[111 155  98 110 114 147 137] >> 147

[[105 137 110 125]
 [131 130 144 120]] >> 110

[100 144 117 119 126] >> 119

[[116 103 115 154 102 136 131]
 [118 103 108 130 108 141 153]
 [149 143 116 141 138 153 149]] >> 136

[[134 107 136 148 129]
 [127 115 157 132 155]
 [126 103 127 144 127]] >> 148

[[100 145 147 132]
 [127 128 127 128]
 [118 107 144 146]] >> 147

[106 128 136 121 124 107 125] >> 107
---
((129, 131, 150, 150, 131, 151, 135), (117, 132, 116, 125, 141, 125, 122)) Answer: 151
((139, 116, 141, 133, 117), (148, 138, 149, 147, 110), (133, 135, 104, 125, 109)) Answer: 147
((139, 116, 133, 139), (114, 126, 119, 121), (111, 150, 154, 115)) Answer: 119
((157, 126, 114, 137, 128, 139), (155, 125, 131, 137, 127, 133), (124, 115, 143, 111, 115, 135)) Answer: 127
((112, 128, 121, 118, 147, 137), (112, 114, 131, 145, 135, 155), (111, 120, 133, 141, 137, 149)) Answer: 135
((131, 104, 120, 111, 115, 146), (127, 149, 130, 144, 115, 145)) Answer: 115
((123, 128, 131, 116), (138, 140, 139, 106)) Answer: 131
---
[[120 145 128 108 110]
 [156 136 140 131 133]
 [125 147 132 109 112]]	109

[[132 122 144 111 151 133 111]
 [130 115 150 141 149 116 140]
 [104 112 144 125 140 111 125]]	111

[[131 125 133 135 134]
 [132 125 129 140 135]
 [132 117 137 158 152]]	158

[[146 105 128 107]
 [113 143 133 143]
 [128 134 144 125]]	144

[[141 142 149 140]
 [142 150 144 135]
 [139 132 152 144]]	152

[[144 137 117 137 150 148 100]
 [129 125 114 109 125 152 122]
 [131 125 114 137 130 158 135]]	158

[[116 121 149 135 112 128]
 [ 99 124 142 137 129 146]
 [117 124 142 135 115 143]]	115

[[149 117 106 109 105]
 [145 154 112 145 107]
 [106 112 150 113 145]]	113
---
[[130 125 145 117]
 [144 108 132 158]] Answer: 158, 108

[[124 116 131 126 158 129]
 [145 137 111 130 109 124]
 [100 122 128 112 141 109]] Answer: 158, 100

[[132 117 149 157 120]
 [125 143 109 100 135]
 [129 144 122 121 152]] Answer: 157, 100

[103 136 131 106] Answer: 136, 103

[[134 142 110 138 136]
 [101 114 134 111 117]] Answer: 142, 101

[107 104 109 147 112] Answer: 147, 104

[118 131 100 123 126 132] Answer: 132, 100

[107 154  98 101] Answer: 154, 98

[[130 119 111 130 114 113]
 [125 119 133 122 107 112]] Answer: 133, 107
---
[[112 139 129 109]
 [148 115 128 150]
 [134 115 147 133]] out 134

[[149 107 155 111]
 [144 101 147 107]
 [ 99 102 150 108]] out 99

[[102  99 129  98]
 [102 127 101 114]
 [102 102 107 100]] out 102

[[145 144 118 131]
 [123 109 125 108]
 [137 127 150 125]] out 137

[[135 121 127 126]
 [126 139 149 115]
 [127 156 107 133]] out 127

[[124 147 106 144]
 [142 145 104 139]
 [112 124  99 144]] out 112

[[122 141 111 112]
 [116 142 108 118]
 [107 141 106 129]] out 107
---
[[131 140 142 121]
 [104 118 120 142]
 [130 131 138 120]] Out: 131

[[129 149 117 146 110 111]
 [125 123 121 126 132 142]
 [151 131 136 133 117 123]] Out: 131

[[122 112 114 144 140 108]
 [136 149 149 119 115 140]
 [114 154 139 115 107 119]] Out: 154

[[129 130 112 131 111 144 133]
 [117 116 125 143 131 148 155]
 [128 134 111 123 108 137 124]] Out: 134

[[151 152 123 127 148]
 [130 116 150 123 108]
 [118 100 131 147 122]] Out: 100

[[109 151 132 108]
 [121 121 138 135]
 [126 143 116 140]] Out: 143

[[150 154 135 124 112 136]
 [151 143 122 112 125 125]
 [149 134 132 116 116 127]] Out: 134

[[129 142 136 131 101 131]
 [118 125 123 116 123 123]
 [119 117 117 123 140 117]] Out: 117

[[134 141 127 145 155 128]
 [127 127 133 128 127 130]
 [127 143 136 137 152 127]] Out: 143

[[117 111 135 120 121 133]
 [101 141 122 134 151 126]
 [122 128 128 114 128 130]] Out: 128
---
[[128 134 140 120]
 [127 115 101 137]
 [130 120 118 147]] out 118

[[128 116 147 141 114]
 [109 107 127 133 117]
 [147 129 131 127 136]] out 131

[[125 134 137 100]
 [124 130 123 143]
 [118 152 144 130]] out 144

[[137 114 132 124 116 121]
 [133 116 143 125 113 120]
 [153 133 128 122 117 107]] out 128

[[111 147 123 130]
 [148 107 143 114]
 [117 139 134 141]] out 134

[[135 139 137 139]
 [141 141 109 105]
 [136 112 127 139]] out 127
---
[111, 150, 136, 153, 138, 126] out 138
[[145, 136, 145, 155, 104, 113], [147, 131, 139, 141, 149, 98]] out 147
[121, 132, 150, 111, 110, 148] out 132
[139, 115, 146, 99] out 115
[142, 125, 99, 114] out 114
[108, 123, 105, 124, 106, 120] out 120
[100, 110, 103, 141, 102, 145] out 110
[[137, 156, 120, 112], [122, 115, 122, 116], [111, 119, 124, 119]] out 124
